75  139  50  65  137  87  127  77
61  173  14  28  160  158  181  30
122  67  141  131  44  44  102  120
93  64  132  167  62  75  114  121
131  113  113  106  82  91  112  70
:
75  50  137  127
61  14  160  181
122  141  44  102
93  132  62  114
131  113  82  112

112  93  95  138  84  126  128  63  63
77  105  78  162  107  134  63  78  117
131  86  117  45  94  81  146  100  146
66  121  90  132  112  99  38  173  84
60  93  91  143  89  131  118  73  82
:
112  95  84  128  63
77  78  107  63  117
131  117  94  146  146
66  90  112  38  84
60  91  89  118  82

75  75  176  62  163  64  52  81  70  92  110  88
85  88  165  42  160  47  76  94  87  92  110  87
72  92  167  43  136  42  67  87  64  113  98  111
103  128  27  152  40  136  145  105  107  96  83  111
:
75  176  163  52  70  110
85  165  160  76  87  110
72  167  136  67  64  98
103  27  40  145  107  83

98  113  136  91  62  94  58  150  117  124  98  95  96  49
100  72  67  115  144  106  137  45  72  60  93  99  105  134
117  89  86  152  50  135  53  69  88  87  101  102  104  51
97  112  110  138  45  116  40  107  98  117  94  100  96  37
74  95  99  55  160  56  147  98  88  92  97  88  113  145
:
98  136  62  58  117  98  96
100  67  144  137  72  93  105
117  86  50  53  88  101  104
97  110  45  40  98  94  96
74  99  160  147  88  97  113

96  96  110  111  107  106  105  115  90  109  107  98  111  122  122
90  105  89  95  100  100  105  94  112  108  90  84  91  114  97
88  104  92  99  104  103  107  100  111  111  92  79  94  120  105
100  101  105  109  102  102  102  113  93  108  106  99  112  121  113
82  117  72  95  106  102  108  98  136  114  77  53  84  129  97
70  116  72  97  120  111  114  107  145  115  70  27  78  135  111
:
96  110  107  105  90  107  111  122
90  89  100  105  112  90  91  97
88  92  104  107  111  92  94  105
100  105  102  102  93  106  112  113
82  72  106  108  136  77  84  97
70  72  120  114  145  70  78  111

33  120  99  103  88  60  63  132  115  161
136  30  101  100  79  69  73  99  30  51
166  81  101  94  94  150  142  24  100  39
47  115  99  97  93  127  123  53  111  156
66  119  98  96  94  143  138  38  121  140
44  132  99  101  92  89  89  103  134  155
124  130  102  102  94  41  43  162  154  71
60  104  100  96  94  144  138  29  99  144
:
33  99  88  63  115
136  101  79  73  30
166  101  94  142  100
47  99  93  123  111
66  98  94  138  121
44  99  92  89  134
124  102  94  43  154
60  100  94  138  99
---
111  77  70  85  121  62  115  82  49  120
162  97  118  124  82  86  38  86  99  46
119  86  128  76  110  108  134  187  94  93
121  84  127  106  136  91  103  64  75  110
137  155  69  124  51  85  56  89  79  85
:
120  46  93  110  85
49  99  94  75  79
82  86  187  64  89
115  38  134  103  56
62  86  108  91  85
121  82  110  136  51
85  124  76  106  124
70  118  128  127  69
77  97  86  84  155
111  162  119  121  137

159  103  80  75  84  61  104  142  73  92  86  61  105  131
151  66  130  60  111  69  116  88  92  80  100  66  54  150
108  107  93  99  94  95  100  111  92  101  98  98  107  102
178  86  99  57  92  50  112  130  72  82  87  52  82  154
141  72  140  62  112  76  120  82  87  81  106  83  55  148
:
131  150  102  154  148
105  54  107  82  55
61  66  98  52  83
86  100  98  87  106
92  80  101  82  81
73  92  92  72  87
142  88  111  130  82
104  116  100  112  120
61  69  95  50  76
84  111  94  92  112
75  60  99  57  62
80  130  93  99  140
103  66  107  86  72
159  151  108  178  141

101  104  111  93
73  112  94  105
111  55  100  99
130  93  94  98
169  88  99  100
111  88  92  118
90  86  118  97
:
93  105  99  98  100  118  97
111  94  100  94  99  92  118
104  112  55  93  88  88  86
101  73  111  130  169  111  90

134  120  158  81
24  80  141  123
171  116  137  72
:
81  123  72
158  141  137
120  80  116
134  24  171

46  106  116  130  77  52  130  152  128  144  75
150  41  69  151  131  164  101  85  90  54  125
42  106  126  117  68  39  125  160  123  161  81
47  102  125  129  65  37  132  164  119  164  85
126  115  95  84  116  120  81  72  86  95  101
:
75  125  81  85  101
144  54  161  164  95
128  90  123  119  86
152  85  160  164  72
130  101  125  132  81
52  164  39  37  120
77  131  68  65  116
130  151  117  129  84
116  69  126  125  95
106  41  106  102  115
46  150  42  47  126

99  113  91  129  94
113  97  124  119  106
86  109  95  128  99
113  87  105  97  117
162  149  57  92  53
114  81  97  78  98
165  158  59  76  64
107  96  103  77  94
103  115  46  102  139
108  89  88  111  103
110  95  88  89  102
104  113  146  99  75
:
94  106  99  117  53  98  64  94  139  103  102  75
129  119  128  97  92  78  76  77  102  111  89  99
91  124  95  105  57  97  59  103  46  88  88  146
113  97  109  87  149  81  158  96  115  89  95  113
99  113  86  113  162  114  165  107  103  108  110  104
---
159  47  125
35  61  68
:
47  125
61  68

117  131  25
106  116  44
:
131  25
116  44

97  163  121  57
155  125  134  162
25  148  30  91
118  148  23  53
84  134  115  34
:
163  121
125  134

132  121  102  137
119  106  56  122
109  80  162  152
:
121  102
106  56

178  168  169  132
86  182  88  118
137  103  112  138
:
168  169
182  88

104  91  35  40
97  97  127  123
101  76  79  85
103  90  56  59
102  79  54  60
:
91  35
97  127

136  64  59
71  137  158
21  131  145
104  80  68
102  77  91
:
64  59
137  158

35  60  116
131  75  143
:
60  116
75  143
